Here is a tiny trained network, its code and every weight. The questions are about switching its units off for an input and a target symbol, where a switched-off unit gives its printed mean instead of its output.

import numpy as np


def w(rows, s, z=0):
    codes = np.array(rows[::2]) - 128.0
    scale = np.full(codes.shape[1], s)
    scale[-1] = z or s
    return codes * scale


def f(y):
    return y / 2 * (1 + np.tanh(0.7978845608 * (y + 0.044715 * y**3)))


def softmax(a):
    e = np.exp(a - a.max(-1, keepdims=True))
    return e / e.sum(-1, keepdims=True)


def log_softmax(a):
    a = a - a.max(-1, keepdims=True)
    return a - np.log(np.exp(a).sum(-1, keepdims=True))


def net(x, mask):
    ids = ['αβγδζηθλμξπστφψω'.index(c) for c in x.split()]
    T = len(ids)
    res = E[ids] + P[:T]
    u = 0
    for l in range(2):
        r = res
        for j in range(3):
            rows = slice(2 * j, 2 * j + 2)
            q, k, v = (r @ M[l][rows].T for M in (Q, K, V))
            z = softmax(np.where(np.tri(T) > 0, q @ k.T / 2**0.5, -1e9)) @ v
            o = O[l][rows]
            res = res + np.where(mask[u + j], z, o[:, -1]) @ o[:, :-1]
        u += 3
        y = f(res @ A[l][:, :-1].T + A[l][:, -1])
        res = res + np.where(mask[u : u + 8], y, B[l][:, -1]) @ B[l][:, :-1]
        u += 8
    return log_softmax(res[-1] @ U[:, :-1].T + U[:, -1])


Q, K, V, O, A, B = {}, {}, {}, {}, {}, {}
E = w([
[128,122,124,92,127,96,124,75],'α',
[174,142,143,135,127,101,129,127],'β',
[59,117,138,71,173,119,126,150],'γ',
[74,145,197,121,162,99,124,174],'δ',
[133,129,180,88,121,117,123,89],'ζ',
[152,125,127,98,141,136,119,108],'η',
[148,141,162,129,117,83,121,92],'θ',
[116,117,145,122,125,90,96,89],'λ',
[161,147,154,86,124,102,111,133],'μ',
[116,183,197,106,145,93,192,182],'ξ',
[110,146,102,102,173,105,147,203],'π',
[97,164,144,136,206,151,172,86],'σ',
[146,126,131,62,129,104,122,107],'τ',
[116,159,134,115,132,85,252,152],'φ',
[174,151,151,92,120,93,149,101],'ψ',
[85,120,101,151,166,54,152,141],'ω',
],0.013)
P = w([
[121,83,89,188,2,198,95,153],'0',
[119,176,119,97,63,143,66,116],'1',
[120,177,138,94,92,109,66,117],'2',
[116,164,155,95,111,88,80,115],'3',
[123,154,160,90,131,87,92,131],'4',
[118,143,158,86,147,74,106,131],'5',
[119,127,161,89,159,74,110,146],'6',
[126,122,167,82,178,74,124,152],'7',
[128,105,180,91,189,72,137,150],'8',
[127,82,183,72,201,65,153,160],'9',
[130,77,196,84,217,64,161,167],'10',
[126,66,193,88,221,74,159,164],'11',
],0.0054)
Q[0] = w([
[155,82,161,92,225,70,56,116],'L0H1',
[102,203,145,179,199,158,157,103],'L0H1',
[135,196,168,67,116,68,164,62],'L0H2',
[166,76,119,144,100,127,202,61],'L0H2',
[102,249,166,40,205,28,129,125],'L0H3',
[235,165,184,13,129,3,75,52],'L0H3',
],0.031)
K[0] = w([
[86,184,125,167,222,163,144,106],'L0H1',
[111,179,107,140,62,172,111,122],'L0H1',
[100,185,131,158,232,141,160,97],'L0H2',
[143,146,113,175,121,138,139,73],'L0H2',
[120,158,129,163,253,169,159,101],'L0H3',
[85,67,159,103,195,60,183,199],'L0H3',
],0.04)
V[0] = w([
[166,147,157,176,205,195,139,100],'L0H1',
[125,103,38,64,187,99,132,122],'L0H1',
[162,36,134,101,63,117,123,155],'L0H2',
[62,94,109,222,120,134,132,115],'L0H2',
[128,109,162,85,109,145,126,5],'L0H3',
[68,131,157,100,164,158,21,171],'L0H3',
],0.015)
O[0] = w([
[149,97,186,190,224,214,93,165,189],'L0H1',
[63,194,66,113,156,162,84,78,128],'L0H1',
[155,20,136,67,76,171,119,165,9],'L0H2',
[47,94,139,194,59,150,138,89,121],'L0H2',
[198,28,149,99,203,133,194,26,150],'L0H3',
[103,26,173,89,194,168,3,204,128],'L0H3',
],0.0067,0.013)
A[0] = w([
[245,117,21,126,138,179,130,162,103],'L0N1',
[219,98,122,176,130,69,66,122,102],'L0N2',
[230,168,117,174,164,175,31,87,8],'L0N3',
[149,60,83,228,84,97,90,137,55],'L0N4',
[166,50,2,151,197,60,159,173,104],'L0N5',
[238,139,30,138,131,249,55,82,98],'L0N6',
[170,113,97,73,84,104,73,119,1],'L0N7',
[128,133,104,162,119,155,33,83,41],'L0N8',
],0.011,0.0065)
B[0] = w([
[237,135,63,117,154,120,158,202,125],'L0N1',
[138,149,184,120,91,139,106,108,132],'L0N2',
[94,117,127,121,188,139,186,95,252],'L0N3',
[171,107,110,199,168,115,97,112,119],'L0N4',
[60,205,100,130,103,139,95,100,158],'L0N5',
[124,59,124,135,106,11,135,138,118],'L0N6',
[64,176,115,135,162,250,134,133,135],'L0N7',
[158,127,111,111,118,93,163,190,124],'L0N8',
],0.014,0.0047)
Q[1] = w([
[159,105,71,49,2,72,117,148],'L1H1',
[87,113,131,38,76,145,92,149],'L1H1',
[125,162,152,223,220,165,168,86],'L1H2',
[78,128,139,170,189,151,118,93],'L1H2',
[129,205,190,192,150,110,153,135],'L1H3',
[164,138,92,38,41,92,85,139],'L1H3',
],0.034)
K[1] = w([
[144,244,117,57,216,15,110,96],'L1H1',
[48,156,154,144,220,89,106,141],'L1H1',
[224,103,70,217,120,207,139,96],'L1H2',
[162,74,76,160,135,203,62,61],'L1H2',
[113,110,121,244,83,180,196,164],'L1H3',
[80,251,218,81,222,40,122,142],'L1H3',
],0.028)
V[1] = w([
[134,183,36,136,140,139,162,117],'L1H1',
[186,128,146,109,137,102,151,23],'L1H1',
[97,107,85,130,114,98,53,4],'L1H2',
[77,49,52,146,147,132,176,169],'L1H2',
[123,102,126,94,63,79,113,140],'L1H3',
[91,78,117,28,150,172,180,118],'L1H3',
],0.015)
O[1] = w([
[100,184,92,140,81,171,67,82,202],'L1H1',
[194,123,82,242,144,187,117,178,253],'L1H1',
[12,47,65,128,106,96,175,167,88],'L1H2',
[147,154,84,128,204,219,181,122,144],'L1H2',
[108,143,139,186,211,54,92,125,2],'L1H3',
[205,72,2,96,91,103,96,92,147],'L1H3',
],0.0071,0.0042)
A[1] = w([
[92,151,146,116,134,135,150,131,11],'L1N1',
[104,101,180,92,77,153,139,90,86],'L1N2',
[118,55,162,100,149,189,37,171,135],'L1N3',
[189,109,149,124,49,151,129,172,66],'L1N4',
[143,139,121,166,69,129,133,133,48],'L1N5',
[97,51,191,158,2,176,141,147,88],'L1N6',
[129,139,156,91,83,143,64,218,97],'L1N7',
[154,109,147,177,108,184,74,112,77],'L1N8',
],0.013,0.011)
B[1] = w([
[237,149,61,117,128,130,68,140,231],'L1N1',
[111,147,87,136,240,106,161,148,252],'L1N2',
[126,169,101,11,130,35,138,100,241],'L1N3',
[19,52,154,131,84,155,165,116,203],'L1N4',
[121,85,103,70,249,72,159,149,188],'L1N5',
[172,95,141,51,18,171,77,130,241],'L1N6',
[164,82,112,199,117,210,158,163,214],'L1N7',
[74,141,108,119,161,68,191,143,249],'L1N8',
],0.013,0.0036)
U = w([
[106,103,169,147,111,101,108,133,181],'α',
[121,144,122,98,103,205,205,131,203],'β',
[100,98,169,180,121,103,155,185,137],'γ',
[153,118,158,95,158,98,155,202,90],'δ',
[85,144,76,87,152,110,123,121,9],'ζ',
[99,87,14,169,131,126,122,119,88],'η',
[129,71,140,159,222,182,153,60,107],'θ',
[162,148,198,162,114,131,106,191,175],'λ',
[65,102,101,151,145,112,210,188,36],'μ',
[241,78,97,171,137,91,130,150,143],'ξ',
[153,229,71,178,65,63,244,127,129],'π',
[132,163,74,124,151,175,63,253,128],'σ',
[8,142,131,179,92,130,44,99,254],'τ',
[159,137,48,132,120,149,101,65,34],'φ',
[180,123,153,125,89,112,67,62,173],'ψ',
[96,73,130,143,108,74,166,49,103],'ω',
],0.0049,0.0059)

Each question gives the input, a string of symbols that net reads in full, and the target symbol t.
The units are the heads (2 rows each of Q, K, V and O) and the neurons (one row each of A and B). Each row of codes is followed by its name. A weight is (code - 128) times the scale printed after its matrix; where a second scale follows, it is the last column's (O, A, B and U).
mask holds one flag per unit, layer by layer, with each layer's heads first. A switched-off unit (its flag False) gives its mean, the last column of its rows in O or B, instead of its output. The means were averaged over made-up inputs and are rounded, as every weight is.
A unit's drop is (log p(t) with every unit on - log p(t) with that unit switched off) / (log p(t) with every unit on - log p(t) with every unit switched off).
most important unit: the unit with the biggest drop
k most important neurons: the k neurons with the biggest drops, biggest first
heads that matter: for each layer, one digit per head in row order, 1 if its drop is at least 0.15 and else 0, layers parted by /
input α μ σ φ λ, target η: most important unit	L0H1
input σ π σ η φ μ ζ, target π: heads that matter	011 / 000
input μ μ φ σ α, target ψ: heads that matter	110 / 111
input σ σ φ σ φ ξ λ σ σ σ μ, target θ: 2 most important neurons	(L0N3, L1N6)
input ψ ζ τ σ, target π: heads that matter	111 / 110
input φ ζ δ α ξ σ δ δ, target τ: heads that matter	111 / 111
input π δ φ ψ δ μ σ, target ζ: 2 most important neurons	(L1N2, L1N1)
input π σ π μ ψ α π φ θ ψ φ, target ζ: heads that matter	001 / 100
input φ μ μ σ μ η, target τ: heads that matter	001 / 110
input η φ ζ, target π: heads that matter	101 / 101
input σ σ σ μ φ ζ φ σ ζ, target θ: heads that matter	110 / 000
input δ μ τ σ η, target δ: heads that matter	001 / 101
input ω η θ ω σ σ σ φ φ, target σ: 2 most important neurons	(L1N1, L0N4)
input η ω μ, target τ: heads that matter	100 / 001
input π σ φ σ π λ μ η λ η π η, target σ: most important unit	L0H3
input λ φ β δ λ, target δ: heads that matter	001 / 100
input σ φ δ λ, target β: 4 most important neurons	(L0N8, L1N7, L1N6, L1N4)
input π σ σ ζ γ π δ φ γ, target ζ: heads that matter	011 / 100
input ψ σ φ λ σ λ φ ζ σ, target π: heads that matter	111 / 110
input λ ω φ ω ζ λ τ ζ γ η σ η, target μ: most important unit	L1H2
input μ σ σ φ α σ φ ξ, target ψ: 2 most important neurons	(L0N1, L0N7)
input ζ α φ ω β σ ψ α η β, target ξ: 2 most important neurons	(L0N2, L1N4)
input σ σ φ φ ζ α λ, target π: 2 most important neurons	(L1N6, L1N4)
input μ σ β φ ζ η β β ζ, target ψ: 2 most important neurons	(L0N1, L0N7)
input μ η η δ ψ φ φ φ δ σ ψ, target ψ: 3 most important neurons	(L0N7, L0N1, L1N2)
